Small tables with named rows and columns. After each table, cells are looked up by row and column.

Table muru
cols = kulage, tebokog
nozokon: [174, 9]
namored: [90, 195]
toz: [96, 196]
lodami: [168, 158]
risopud: [139, 150]
soniko: [226, 36]

kulage of namored: 90
tebokog of namored: 195
kulage of toz: 96
kulage of nozokon: 174
tebokog of risopud: 150
tebokog of soniko: 36
tebokog of nozokon: 9
kulage of soniko: 226
kulage of risopud: 139
kulage of lodami: 168
tebokog of toz: 196
tebokog of lodami: 158
Which row has the largest tebokog? toz

Table kilalu
|  | damo | geruk | kazap | tudize | gud | sep | velev | lun | taz |
|---|---|---|---|---|---|---|---|---|---|
| kega | 199 | 48 | 116 | 178 | 20 | 231 | 239 | 135 | 51 |
| bok | 120 | 70 | 27 | 198 | 154 | 51 | 147 | 102 | 170 |
| dipidil | 65 | 116 | 148 | 93 | 107 | 140 | 136 | 166 | 72 |
| pimi | 111 | 181 | 122 | 149 | 113 | 150 | 98 | 103 | 177 |
| sok | 98 | 80 | 97 | 106 | 88 | 105 | 88 | 92 | 163 |

sep of kega: 231
gud of sok: 88
gud of dipidil: 107
gud of bok: 154
gud of kega: 20
velev of sok: 88
velev of dipidil: 136
sep of bok: 51
taz of sok: 163

boviv =
        zesit  zesolo  motu  tiz
vaf        85      94    61   84
sapime    146     112   174  131
senu       89      85   103  108
padov      72      64   117  115
duzad     215      83   114   54
balat     171      98    55  155
lag       143      76    38  114

What is the zesolo of padov in boviv?
64
What is the tiz of balat in boviv?
155
What is the zesolo of vaf in boviv?
94
What is the tiz of senu in boviv?
108
What is the motu of duzad in boviv?
114
What is the motu of sapime in boviv?
174
What is the zesit of sapime in boviv?
146
What is the zesit of duzad in boviv?
215
What is the tiz of sapime in boviv?
131
What is the zesolo of senu in boviv?
85
What is the tiz of lag in boviv?
114
What is the motu of balat in boviv?
55
What is the zesolo of balat in boviv?
98
What is the tiz of padov in boviv?
115
What is the zesolo of lag in boviv?
76
What is the zesit of lag in boviv?
143
What is the zesit of balat in boviv?
171
What is the zesit of padov in boviv?
72
Which row has the largest motu? sapime

vob =
columns: dit, bov, fis, zanafo, rusedo, kis
lidorif: [59, 52, 167, 165, 126, 132]
san: [144, 140, 114, 165, 227, 158]
vokotaz: [164, 108, 119, 165, 140, 73]
ridi: [125, 142, 133, 165, 131, 142]
maf: [147, 137, 130, 165, 180, 75]
sefutiz: [98, 139, 131, 165, 179, 186]
zemase: [170, 150, 157, 165, 173, 188]
nozipen: [152, 126, 129, 165, 179, 112]
peruno: [154, 124, 131, 165, 210, 109]
ruval: [115, 153, 129, 165, 128, 180]
tofom: [116, 121, 135, 165, 86, 149]
sul: [163, 108, 117, 165, 237, 93]

fis of ruval: 129
dit of ruval: 115
fis of vokotaz: 119
fis of sul: 117
rusedo of peruno: 210
dit of vokotaz: 164
dit of ridi: 125
fis of sefutiz: 131
bov of ridi: 142
dit of nozipen: 152
kis of sul: 93
kis of nozipen: 112
rusedo of maf: 180
dit of tofom: 116
bov of zemase: 150
fis of zemase: 157
rusedo of ruval: 128
Row with the largest rusedo: sul

rigo:
,repi,kagol,dibi
zovovat,-43.758,61.765,-43.568
kop,-25.765,-25.911,61.191
gabur,-1.241,-13.124,39.342
muk,-30.457,-70.072,43.771
dodolu,57.348,-31.355,-14.596
mar,-13.522,-43.337,16.562
dusire,-5.661,-24.505,-13.576
nuseg,-25.317,28.864,-41.261
fuzopop,52.238,-1.854,-33.705
bif,-45.240,22.334,-16.541
vumim,-10.136,-22.122,7.110

dibi of bif is -16.541
dibi of fuzopop is -33.705
kagol of zovovat is 61.765
kagol of mar is -43.337
kagol of kop is -25.911
kagol of vumim is -22.122
dibi of kop is 61.191
kagol of bif is 22.334
kagol of dodolu is -31.355
dibi of nuseg is -41.261
repi of vumim is -10.136
repi of gabur is -1.241
dibi of mar is 16.562
dibi of dusire is -13.576
Row with the largest dibi: kop

rifo =
	makuveb	bup	nup	gen	guku
lupitel	-336	-332	578	128	-105
mopaduz	416	832	-754	152	-373
bolo	-39	168	175	207	-710
buzem	-832	-243	14	-226	-407
levitaz	-20	223	-533	-549	-425
sabuva	-609	-228	391	216	116
gizup	13	-342	-63	167	-353
nubabaz	442	367	12	60	-154
gasi	-292	-842	-384	-119	-335

bolo, gen => 207
levitaz, gen => -549
lupitel, bup => -332
nubabaz, makuveb => 442
buzem, bup => -243
lupitel, gen => 128
gizup, makuveb => 13
bolo, makuveb => -39
buzem, makuveb => -832
sabuva, makuveb => -609
gizup, guku => -353
levitaz, nup => -533

Table bil
	besotab	gupid
dop	83.0	46.4
rop	40.6	81.0
zabu	70.9	54.5
tikotu	45.7	96.4
bupa	56.7	33.3
pafele	30.0	75.3
nazoz	46.3	70.1
tubalik	42.8	14.2

besotab of nazoz = 46.3
besotab of zabu = 70.9
gupid of dop = 46.4
gupid of tikotu = 96.4
gupid of rop = 81.0
besotab of rop = 40.6
besotab of bupa = 56.7
gupid of nazoz = 70.1
Row with the largest gupid: tikotu

nesiza:
,mik,dagi,dip,tasuvod,notisi,zom,sevizav,kuf,bosiza
gava,133,142,127,125,108,128,113,123,133
mosok,133,103,155,145,129,112,142,106,142
tano,143,123,82,128,207,162,83,132,122
dake,131,179,174,101,123,70,95,89,118
gaz,123,171,113,142,81,95,165,77,151
bas,141,152,132,154,133,104,139,135,89
fimulu,140,117,161,134,104,91,146,133,93
rukimin,122,144,116,126,118,164,122,123,141
dulesi,170,74,130,106,114,154,156,113,82
voged,122,123,134,118,108,102,157,147,152
moku,78,167,38,136,183,159,142,90,106

bosiza of moku is 106
dagi of bas is 152
kuf of fimulu is 133
tasuvod of gava is 125
dip of dake is 174
tasuvod of dake is 101
dagi of moku is 167
tasuvod of mosok is 145
mik of bas is 141
kuf of gaz is 77
notisi of fimulu is 104
bosiza of gaz is 151
kuf of dulesi is 113
zom of voged is 102
bosiza of dake is 118
sevizav of tano is 83
mik of moku is 78
notisi of dulesi is 114

lon =
|  | dimesa | fek | mif | ruf |
|---|---|---|---|---|
| sisolub | 229 | 766 | 567 | 169 |
| guz | 578 | 699 | 500 | 312 |
| tazafug | 162 | 740 | 952 | 635 |
| zez | 256 | 522 | 720 | 408 |

What is the mif of guz in lon? 500
What is the fek of guz in lon? 699
What is the fek of sisolub in lon? 766
What is the dimesa of sisolub in lon? 229
What is the fek of zez in lon? 522
What is the ruf of sisolub in lon? 169
What is the dimesa of tazafug in lon? 162
What is the ruf of zez in lon? 408
What is the mif of tazafug in lon? 952
What is the dimesa of zez in lon? 256
What is the mif of sisolub in lon? 567
What is the fek of tazafug in lon? 740
What is the ruf of tazafug in lon? 635
What is the dimesa of guz in lon? 578

vomuni
cols = gefot, zezere, pak, foru
futubi: [88, 92, 129, 74]
suk: [126, 178, 62, 143]
bim: [114, 43, 73, 176]
masif: [180, 135, 163, 30]
zedage: [169, 182, 1, 105]
kepip: [168, 76, 80, 140]
laz: [179, 80, 80, 135]
takemi: [108, 163, 218, 170]
semez: [106, 114, 184, 91]

laz, pak: 80
futubi, foru: 74
bim, foru: 176
kepip, foru: 140
laz, foru: 135
futubi, zezere: 92
semez, foru: 91
kepip, zezere: 76
masif, pak: 163
suk, gefot: 126
takemi, foru: 170
bim, gefot: 114
Which row has the largest gefot? masif

vituro:
        poki  gogu  mazovu  gakud  nelumu
zan     7191  4273    7589    242    6155
pipur   3864  7573    5129   2209    9146
feg     8721  4955    5129   5297     486
zat     6091    79    5129   5511    5762
lobuf   5235  7857    4054   7941     663
gib     5351  6557      89   7823    6027
selup    568  5332    7840   4051    7836
vedaz   3930  5129    9038   4158    7012
milu    8622  4893    6291   5129    5129
mil     6636  5129    4609   5129      75
gisosu    65  8106    5654   5532    6142
dib     9098  4075    7125   3759    1522
kap     8814  5129    7818   5129    3382

zat, nelumu => 5762
dib, poki => 9098
zan, poki => 7191
milu, gogu => 4893
zat, poki => 6091
gisosu, gogu => 8106
vedaz, gakud => 4158
dib, mazovu => 7125
feg, poki => 8721
mil, gogu => 5129
Which row has the largest poki? dib

